Here is a tiny trained network, its code and every weight. The questions are about switching its units off for an input and a class, where a switched-off unit gives its printed mean instead of its output.

import numpy as np


def w(rows, s, z=0):
    codes = np.array(rows[::2]) - 128.0
    scale = np.full(codes.shape[1], s)
    scale[-1] = z or s
    return codes * scale


def f(y):
    return np.maximum(y, 0)


def log_softmax(a):
    a = a - a.max(-1, keepdims=True)
    return a - np.log(np.exp(a).sum(-1, keepdims=True))


def net(x, mask):
    res = np.array(x, float).reshape(1, 5) / 4 @ E
    y = f(res @ A[0][:, :-1].T + A[0][:, -1])
    res = res + np.where(mask, y, B[0][:, -1]) @ B[0][:, :-1]
    return log_softmax(res[-1] @ U[:, :-1].T + U[:, -1])


A, B = {}, {}
E = w([
[27,90,145,86,106,54],'x0',
[118,170,3,146,23,119],'x1',
[86,223,142,157,118,137],'x2',
[159,174,100,86,184,55],'x3',
[136,168,184,199,112,84],'x4',
],0.012)
A[0] = w([
[95,100,150,103,91,117,157],'n1',
[208,92,88,131,122,156,119],'n2',
[115,53,140,158,89,159,112],'n3',
[69,95,99,65,123,147,195],'n4',
[131,91,161,141,171,144,217],'n5',
[148,137,118,183,127,98,131],'n6',
[140,131,151,186,93,178,131],'n7',
[143,149,139,169,172,92,118],'n8',
[150,128,133,179,85,161,171],'n9',
[145,89,92,107,104,100,193],'n10',
[137,147,100,105,90,128,192],'n11',
[149,126,104,161,106,71,255],'n12',
[144,117,137,104,168,157,125],'n13',
[215,84,90,140,130,163,217],'n14',
[136,93,108,62,178,117,124],'n15',
[134,136,150,145,83,115,221],'n16',
[182,115,140,92,171,150,200],'n17',
[173,101,130,125,192,117,111],'n18',
[163,87,140,82,251,156,221],'n19',
[159,152,134,110,144,113,126],'n20',
[148,131,168,176,120,118,92],'n21',
[48,75,176,102,134,112,185],'n22',
[177,102,104,137,129,148,158],'n23',
],0.019,0.0038)
B[0] = w([
[55,146,95,131,97,113,187],'n1',
[82,94,56,228,200,152,204],'n2',
[131,161,98,102,101,99,198],'n3',
[108,216,111,17,44,122,214],'n4',
[124,92,152,123,73,71,197],'n5',
[132,152,115,101,107,178,176],'n6',
[170,62,10,83,174,179,201],'n7',
[73,127,76,97,65,83,182],'n8',
[225,98,32,116,176,207,199],'n9',
[124,137,47,115,62,128,190],'n10',
[110,106,51,103,177,221,194],'n11',
[140,163,94,86,113,165,201],'n12',
[140,30,255,80,129,88,173],'n13',
[82,81,73,204,206,79,221],'n14',
[198,104,122,79,124,92,200],'n15',
[133,169,106,151,137,229,178],'n16',
[161,49,187,123,127,95,198],'n17',
[210,9,142,131,105,58,190],'n18',
[164,58,221,127,40,54,253],'n19',
[132,96,130,99,130,91,165],'n20',
[191,128,43,124,63,106,175],'n21',
[42,204,125,159,73,70,235],'n22',
[128,81,91,229,204,122,180],'n23',
],0.0083,0.018)
U = w([
[154,199,75,39,92,155,252],'0',
[2,226,196,176,139,132,5],'1',
[52,94,114,235,147,47,95],'2',
[241,48,234,85,130,64,145],'3',
[185,102,63,179,247,242,82],'4',
],0.0094,0.0024)

Each question gives the input, the list of numbers given to net, and the class t.
The units are the neurons (one row each of A and B). Each row of codes is followed by its name. A weight is (code - 128) times the scale printed after its matrix; where a second scale follows, it is the last column's (A, B and U).
mask holds one flag per neuron, in row order. A switched-off neuron (its flag False) gives its mean, the last column of its row in B, instead of its output. The means were averaged over made-up inputs and are rounded, as every weight is.
A unit's drop is (log p(t) with every unit on - log p(t) with that unit switched off) / (log p(t) with every unit on - log p(t) with every unit switched off).
top k neurons: the k neurons with the biggest drops, biggest first
drop when u is switched off: that unit's drop, to one decimal
input [-1,2,-6,5,3], class 2: top neuron : n9
input [-7,-5,4,-7,-6], class 3: top 2 neurons : n19; n13
input [6,1,2,3,0], class 0: top 3 neurons : n14; n2; n4
input [-3,-3,6,-3,-2], class 3: top 2 neurons : n2; n11
input [1,2,-6,1,-8], class 3: top 3 neurons : n15; n19; n4
input [-1,6,7,2,4], class 4: top 2 neurons : n4; n22
input [4,5,8,0,4], class 4: top 3 neurons : n4; n22; n19
input [-7,-3,5,-1,2], class 4: top 2 neurons : n7; n9
input [0,0,-7,-6,-6], class 2: drop when n14 is switched off : 0.1
input [5,-8,4,-8,-2], class 1: drop when n22 is switched off : 0.7
input [3,1,5,-2,1], class 1: drop when n14 is switched off : -0.1
input [-6,4,7,-4,6], class 4: drop when n10 is switched off : 0.0
